Questions about the array below. Counting starts at 0.
1) Which number is the entry just right of the largest entry?
2) Which number is the entry in the bottom-left corner?
3) Which number is the entry at row 1, column 0?
4) Which number is the entry just left of the largest entry?
[[128 128 120 128 131 121]
 [137 121 135 129 123 130]
 [129 127 126 131 127 124]
 [131 124 124 130 130 127]
 [118 130 104 129 138 114]]
1) 114
2) 118
3) 137
4) 129
